What each symbol does to the points:
J501: ~>J721, §>J76, &>J979, !>J652, @>J181, *>J892
J824: ~>J588, §>J612, &>J922, !>J108, @>J389, *>-
J147: ~>J909, §>J161, &>J51, !>J202, @>J132, *>J535
J899: ~>J727, §>J99, &>J474, !>J968, @>J544, *>J61
J839: ~>J248, §>J679, &>J386, !>J274, @>J218, *>J972
J749: ~>J386, §>J652, &>J248, !>J76, @>J98, *>J821
J386: ~>J749, §>J536, &>J839, !>J365, @>J228, *>J880
J474: ~>J108, §>J11, &>J899, !>J588, @>J524, *>J353
J311: ~>J389, §>J972, &>J781, !>J524, @>J588, *>J679
J652: ~>J536, §>J749, &>J930, !>J501, @>J796, *>J807
J336: ~>J22, §>J659, &>J861, !>J702, @>J535, *>J132
J181: ~>J61, §>J51, &>J161, !>J796, @>J501, *>J727
J524: ~>J659, §>J22, &>J544, !>J311, @>J474, *>J236
J161: ~>J353, §>J147, &>J181, !>-, @>J979, *>J108
J870: ~>J51, §>J61, &>J909, !>J228, @>J365, *>J99
J96: ~>J861, §>J544, &>J22, !>J880, @>J99, *>J365
J203: ~>J99, §>J727, &>J535, !>J198, @>J861, *>J51
J61: ~>J181, §>J870, &>J353, !>J865, @>J721, *>J899
J365: ~>J76, §>J721, &>J274, !>J386, @>J870, *>J96
J821: ~>J880, §>J807, &>J702, !>J861, @>J198, *>J749
J909: ~>J147, §>J353, &>J870, !>J218, @>J274, *>J11
J544: ~>J892, §>J96, &>J524, !>J781, @>J899, *>J721
J11: ~>J535, §>J474, &>J99, !>J35, @>J22, *>J909
J274: ~>J132, §>J236, &>J365, !>J839, @>J909, *>J22
J353: ~>J161, §>J909, &>J61, !>J553, @>J236, *>J474
J218: ~>J202, §>J553, &>J228, !>J909, @>J839, *>J35
J727: ~>J899, §>J203, &>J108, !>J922, @>J892, *>J181
J865: ~>J796, §>J228, &>J553, !>J61, @>J536, *>J968
J796: ~>J865, §>J98, &>-, !>J181, @>J652, *>J922
J605: ~>J198, §>J968, &>J35, !>J99, @>J880, *>J228
J659: ~>J524, §>J336, &>J892, !>J389, @>J108, *>J979
J535: ~>J11, §>J108, &>J203, !>J612, @>J336, *>J147
J702: ~>J972, §>J389, &>J821, !>J336, @>J612, *>J248
J922: ~>J968, §>J198, &>J824, !>J727, @>J807, *>J796
J892: ~>J544, §>J861, &>J659, !>J807, @>J727, *>J501
J536: ~>J652, §>J386, &>J679, !>J721, @>J865, *>J781
J861: ~>J96, §>J892, &>J336, !>J821, @>J203, *>J76
J51: ~>J870, §>J181, &>J147, !>J98, @>J76, *>J203
J108: ~>J474, §>J535, &>J727, !>J824, @>J659, *>J161
J236: ~>J979, §>J274, &>J721, !>J679, @>J353, *>J524
J968: ~>J922, §>J605, &>J588, !>J899, @>J781, *>J865
J972: ~>J702, §>J311, &>J880, !>J22, @>J35, *>J839
J228: ~>J98, §>J865, &>J218, !>J870, @>J386, *>J605
J132: ~>J274, §>J979, &>J76, !>J248, @>J147, *>J336
J588: ~>J824, §>J35, &>J968, !>J474, @>J311, *>J553
J781: ~>J807, §>J880, &>J311, !>J544, @>J968, *>J536
J389: ~>J311, §>J702, &>J807, !>J659, @>J824, *>J930
J202: ~>J218, §>-, &>J98, !>J147, @>J248, *>J612
J22: ~>J336, §>J524, &>J96, !>J972, @>J11, *>J274
J248: ~>J839, §>J930, &>J749, !>J132, @>J202, *>J702
J612: ~>J35, §>J824, &>J198, !>J535, @>J702, *>J202
J807: ~>J781, §>J821, &>J389, !>J892, @>J922, *>J652
J98: ~>J228, §>J796, &>J202, !>J51, @>J749, *>J198
J99: ~>J203, §>J899, &>J11, !>J605, @>J96, *>J870
J880: ~>J821, §>J781, &>J972, !>J96, @>J605, *>J386
J979: ~>J236, §>J132, &>J501, !>J930, @>J161, *>J659
J35: ~>J612, §>J588, &>J605, !>J11, @>J972, *>J218
J76: ~>J365, §>J501, &>J132, !>J749, @>J51, *>J861
J721: ~>J501, §>J365, &>J236, !>J536, @>J61, *>J544
J198: ~>J605, §>J922, &>J612, !>J203, @>J821, *>J98
J553: ~>-, §>J218, &>J865, !>J353, @>J679, *>J588
J930: ~>J679, §>J248, &>J652, !>J979, @>-, *>J389
J679: ~>J930, §>J839, &>J536, !>J236, @>J553, *>J311

In the rows, zero is written as 70.

The rows follow the links: the fewer symbols apart two points are, the more alike their rows tend to be.

Each row is also shifted at random along 7 hidden directions that mean nothing.

Some points, each with a row of numbers:
J336	(77, 75, 74, 78, 60, 62, 63, 56, 74, 64, 82, 79, 70, 66, 66, 64, 52, 69, 72, 62, 70, 75, 69, 73, 72, 79, 66, 58, 76, 61, 78, 66, 59, 79, 85, 70, 74, 75, 78, 62, 64, 72, 65, 72, 60, 69)
J248	(91, 75, 67, 68, 74, 63, 68, 62, 72, 67, 71, 73, 67, 63, 62, 58, 60, 61, 76, 66, 78, 77, 62, 78, 90, 66, 76, 63, 67, 62, 79, 68, 60, 72, 72, 65, 60, 63, 85, 74, 69, 79, 61, 72, 67, 78)
J659	(58, 87, 69, 77, 69, 80, 59, 63, 75, 75, 60, 65, 62, 76, 56, 70, 61, 65, 65, 77, 81, 73, 59, 79, 76, 57, 66, 63, 57, 71, 76, 61, 77, 66, 71, 61, 78, 72, 80, 58, 69, 81, 62, 58, 73, 77)
J702	(63, 70, 56, 62, 70, 72, 69, 72, 69, 72, 57, 81, 76, 71, 78, 62, 84, 66, 61, 81, 86, 59, 63, 70, 52, 56, 60, 73, 55, 74, 63, 76, 69, 70, 56, 63, 77, 77, 58, 67, 76, 69, 72, 59, 71, 68)
J35	(84, 54, 71, 72, 70, 51, 106, 100, 80, 76, 56, 87, 61, 69, 74, 84, 75, 65, 72, 63, 45, 64, 71, 63, 72, 73, 55, 79, 75, 72, 65, 72, 66, 62, 69, 53, 63, 61, 80, 75, 57, 67, 74, 68, 59, 48)
J796	(93, 65, 70, 59, 67, 78, 59, 54, 56, 66, 78, 60, 72, 66, 71, 66, 70, 69, 79, 76, 75, 68, 78, 74, 58, 78, 79, 64, 71, 59, 77, 63, 69, 80, 74, 83, 75, 62, 67, 77, 76, 65, 63, 85, 63, 87)
J930	(85, 67, 53, 65, 63, 53, 59, 56, 63, 70, 68, 90, 86, 71, 76, 54, 88, 69, 52, 81, 85, 69, 64, 80, 39, 69, 76, 37, 50, 77, 65, 83, 77, 83, 64, 40, 75, 77, 79, 69, 50, 59, 59, 61, 54, 78)
J870	(75, 55, 76, 67, 49, 57, 66, 56, 62, 56, 90, 82, 76, 72, 84, 70, 79, 84, 66, 63, 73, 67, 86, 63, 38, 101, 73, 53, 72, 77, 65, 83, 65, 90, 80, 74, 70, 81, 60, 73, 59, 56, 64, 84, 51, 78)
J605	(74, 67, 55, 61, 72, 57, 72, 67, 54, 60, 78, 89, 89, 69, 85, 69, 72, 64, 62, 75, 72, 67, 61, 81, 68, 76, 67, 60, 59, 74, 62, 79, 65, 73, 55, 63, 70, 76, 74, 75, 63, 66, 63, 67, 76, 61)
J236	(85, 83, 80, 82, 76, 75, 74, 74, 83, 78, 60, 54, 53, 74, 53, 77, 61, 71, 72, 64, 70, 78, 69, 65, 90, 66, 74, 75, 72, 72, 72, 61, 77, 61, 75, 66, 63, 60, 76, 71, 72, 83, 66, 68, 76, 71)
J181	(72, 73, 86, 78, 75, 70, 59, 72, 55, 73, 70, 52, 74, 60, 66, 67, 63, 63, 78, 71, 46, 71, 68, 78, 96, 67, 75, 72, 83, 64, 71, 65, 78, 60, 74, 79, 73, 61, 75, 70, 72, 62, 69, 66, 55, 73)
J524	(88, 67, 79, 73, 76, 81, 83, 90, 79, 77, 57, 60, 55, 72, 66, 84, 65, 72, 74, 64, 58, 68, 72, 59, 79, 59, 61, 93, 79, 73, 70, 64, 76, 55, 70, 76, 72, 67, 63, 65, 76, 76, 83, 63, 83, 57)
J979	(49, 69, 70, 74, 67, 60, 71, 77, 88, 81, 59, 74, 63, 77, 66, 64, 80, 78, 63, 62, 60, 73, 77, 71, 59, 67, 71, 60, 74, 78, 72, 75, 78, 72, 76, 49, 67, 73, 76, 58, 62, 61, 77, 58, 57, 67)
J228	(57, 69, 74, 66, 73, 65, 70, 64, 65, 64, 85, 66, 75, 62, 68, 71, 65, 70, 75, 61, 68, 75, 70, 68, 75, 82, 80, 74, 79, 62, 76, 72, 63, 75, 73, 79, 58, 64, 71, 78, 75, 70, 68, 89, 73, 76)
J536	(28, 73, 66, 60, 85, 79, 70, 69, 80, 70, 74, 49, 73, 71, 58, 65, 67, 72, 74, 60, 67, 83, 71, 61, 80, 65, 84, 91, 81, 64, 76, 68, 68, 61, 65, 85, 58, 67, 64, 73, 83, 73, 90, 86, 92, 65)
J501	(73, 78, 64, 78, 69, 65, 70, 79, 77, 81, 56, 73, 56, 79, 64, 65, 70, 71, 68, 69, 76, 83, 73, 79, 73, 67, 68, 53, 62, 75, 70, 72, 79, 70, 66, 43, 67, 62, 78, 64, 63, 75, 66, 60, 70, 72)
J612	(66, 56, 63, 64, 63, 63, 75, 67, 67, 65, 70, 87, 74, 67, 78, 69, 82, 71, 68, 73, 68, 57, 71, 69, 52, 72, 64, 68, 65, 69, 71, 74, 63, 77, 70, 66, 74, 74, 69, 66, 61, 62, 68, 67, 62, 65)
J389	(61, 78, 67, 68, 72, 78, 60, 55, 75, 66, 64, 69, 67, 69, 57, 67, 66, 62, 70, 77, 75, 70, 65, 72, 64, 57, 72, 71, 70, 66, 79, 60, 69, 70, 77, 77, 73, 71, 74, 68, 64, 73, 70, 71, 67, 79)
J202	(42, 70, 65, 67, 70, 61, 62, 52, 65, 66, 84, 76, 86, 61, 72, 58, 69, 67, 71, 66, 76, 67, 59, 72, 75, 73, 83, 65, 70, 58, 74, 72, 67, 77, 72, 68, 66, 69, 83, 70, 67, 67, 66, 74, 67, 73)
J899	(81, 61, 61, 69, 64, 75, 88, 83, 78, 71, 63, 81, 59, 84, 76, 83, 76, 84, 67, 66, 75, 68, 86, 66, 54, 75, 58, 66, 66, 78, 61, 75, 70, 70, 64, 64, 73, 72, 61, 64, 70, 70, 73, 67, 88, 63)
J274	(119, 63, 86, 76, 54, 64, 70, 67, 70, 66, 75, 63, 63, 61, 78, 75, 76, 77, 68, 70, 65, 61, 77, 57, 49, 86, 68, 72, 75, 77, 68, 74, 67, 81, 84, 80, 74, 77, 53, 76, 71, 62, 71, 79, 43, 77)
J365	(78, 70, 65, 73, 61, 60, 70, 66, 74, 66, 75, 79, 67, 79, 74, 64, 73, 80, 60, 65, 89, 78, 72, 71, 56, 86, 68, 48, 56, 75, 65, 81, 66, 81, 66, 52, 67, 76, 66, 71, 67, 70, 64, 74, 71, 77)

Where do the symbols, taken in turn from left to right, take each start?
Answers are names.
(64, 64, 66, 62, 73, 72, 61, 63, 66, 66, 79, 70, 92, 70, 75, 70, 74, 64, 64, 73, 65, 63, 64, 62, 53, 71, 73, 76, 70, 69, 65, 69, 70, 69, 65, 82, 77, 82, 64, 69, 66, 63, 77, 78, 73, 65)
~ ~ § * ~ & * @: J198
(59, 73, 66, 79, 69, 58, 77, 77, 82, 73, 70, 80, 66, 80, 69, 69, 66, 68, 62, 62, 69, 75, 63, 69, 71, 70, 57, 64, 65, 77, 67, 74, 68, 70, 71, 54, 67, 77, 77, 63, 61, 76, 70, 60, 68, 56)
§ * § ~ § ~ @ @: J236
(88, 70, 76, 76, 72, 72, 54, 70, 40, 75, 63, 68, 86, 61, 80, 69, 71, 58, 66, 91, 59, 57, 61, 80, 74, 65, 62, 64, 61, 76, 54, 68, 84, 62, 61, 70, 87, 68, 68, 71, 65, 59, 57, 52, 52, 72)
! ! ~ § ! @ § ~: J807
(54, 71, 68, 64, 72, 77, 74, 67, 74, 64, 66, 65, 63, 78, 61, 78, 67, 67, 71, 76, 72, 73, 73, 73, 71, 67, 66, 67, 69, 71, 72, 64, 69, 69, 71, 73, 67, 67, 73, 73, 67, 76, 65, 75, 80, 71)
* ! * ! * ! * *: J61
(96, 66, 67, 69, 64, 78, 66, 66, 65, 68, 68, 73, 63, 77, 71, 73, 65, 73, 74, 72, 73, 73, 77, 74, 58, 74, 64, 66, 70, 72, 70, 68, 72, 73, 68, 72, 75, 72, 64, 60, 69, 64, 71, 69, 73, 74)
§ ! * § ! & *: J659
(36, 77, 67, 72, 73, 77, 58, 63, 68, 70, 78, 66, 80, 71, 66, 73, 67, 71, 64, 68, 72, 66, 61, 66, 71, 68, 71, 66, 66, 71, 63, 69, 79, 68, 67, 72, 75, 78, 74, 65, 67, 77, 68, 65, 82, 67)
§ § & @ ~ @ § & &: J203
(74, 65, 79, 76, 70, 82, 67, 76, 57, 77, 70, 58, 72, 56, 80, 76, 68, 68, 77, 72, 61, 54, 63, 61, 77, 64, 67, 93, 73, 66, 67, 64, 72, 61, 70, 92, 78, 69, 58, 67, 84, 67, 75, 65, 62, 69)
& ! * * ~ § @ !: J544
(70, 66, 78, 77, 63, 68, 74, 76, 64, 69, 71, 72, 60, 64, 74, 76, 61, 72, 77, 70, 56, 70, 73, 71, 76, 76, 57, 73, 78, 71, 70, 68, 65, 68, 76, 73, 76, 66, 70, 68, 69, 67, 68, 65, 55, 68)
~ ! ~ & @ &: J821
(50, 76, 84, 78, 63, 73, 60, 68, 69, 69, 67, 65, 62, 63, 70, 67, 64, 64, 69, 79, 66, 71, 66, 71, 66, 69, 62, 71, 73, 75, 68, 71, 71, 68, 77, 76, 77, 76, 64, 70, 68, 69, 68, 64, 46, 74)
~ ! & @ ~ §: J824
(70, 80, 55, 66, 74, 75, 61, 59, 74, 71, 74, 68, 70, 84, 63, 67, 66, 84, 63, 64, 97, 84, 72, 75, 72, 71, 78, 57, 58, 73, 67, 75, 73, 71, 61, 61, 62, 74, 69, 63, 80, 80, 71, 72, 102, 70)
& & ~ ~ ~ * !: J807
(95, 61, 67, 61, 76, 73, 78, 80, 74, 72, 69, 60, 75, 65, 76, 73, 81, 73, 70, 70, 60, 63, 75, 56, 63, 66, 75, 89, 77, 71, 65, 71, 73, 63, 64, 82, 69, 65, 57, 75, 79, 63, 81, 75, 78, 65)
§ @ * ! ~ * ~: J909
(57, 79, 63, 75, 70, 62, 71, 71, 63, 69, 72, 82, 72, 78, 72, 72, 63, 66, 61, 70, 77, 72, 60, 80, 81, 73, 61, 52, 57, 75, 62, 75, 68, 69, 60, 51, 71, 74, 76, 71, 67, 81, 59, 60, 80, 64)
~ & ! @ & ! & §: J659
(35, 68, 69, 73, 72, 56, 82, 88, 80, 80, 52, 73, 58, 64, 69, 61, 78, 65, 73, 71, 57, 75, 71, 71, 70, 62, 69, 75, 73, 74, 70, 78, 71, 66, 68, 55, 62, 66, 74, 77, 61, 62, 79, 59, 51, 66)
@ ~ @ ! & ! ~ §: J930
(59, 62, 51, 58, 69, 67, 84, 80, 85, 71, 61, 82, 64, 84, 73, 76, 81, 77, 62, 69, 72, 75, 83, 70, 44, 64, 62, 70, 68, 81, 63, 79, 65, 70, 60, 58, 68, 79, 62, 69, 63, 65, 84, 68, 83, 60)
§ * & * & @: J605
(57, 65, 69, 61, 76, 72, 62, 60, 60, 59, 85, 64, 95, 63, 74, 73, 71, 64, 67, 73, 59, 61, 63, 65, 67, 69, 79, 81, 77, 63, 69, 65, 70, 68, 68, 95, 75, 77, 69, 70, 71, 61, 78, 78, 77, 63)
@ @ ! & &: J474
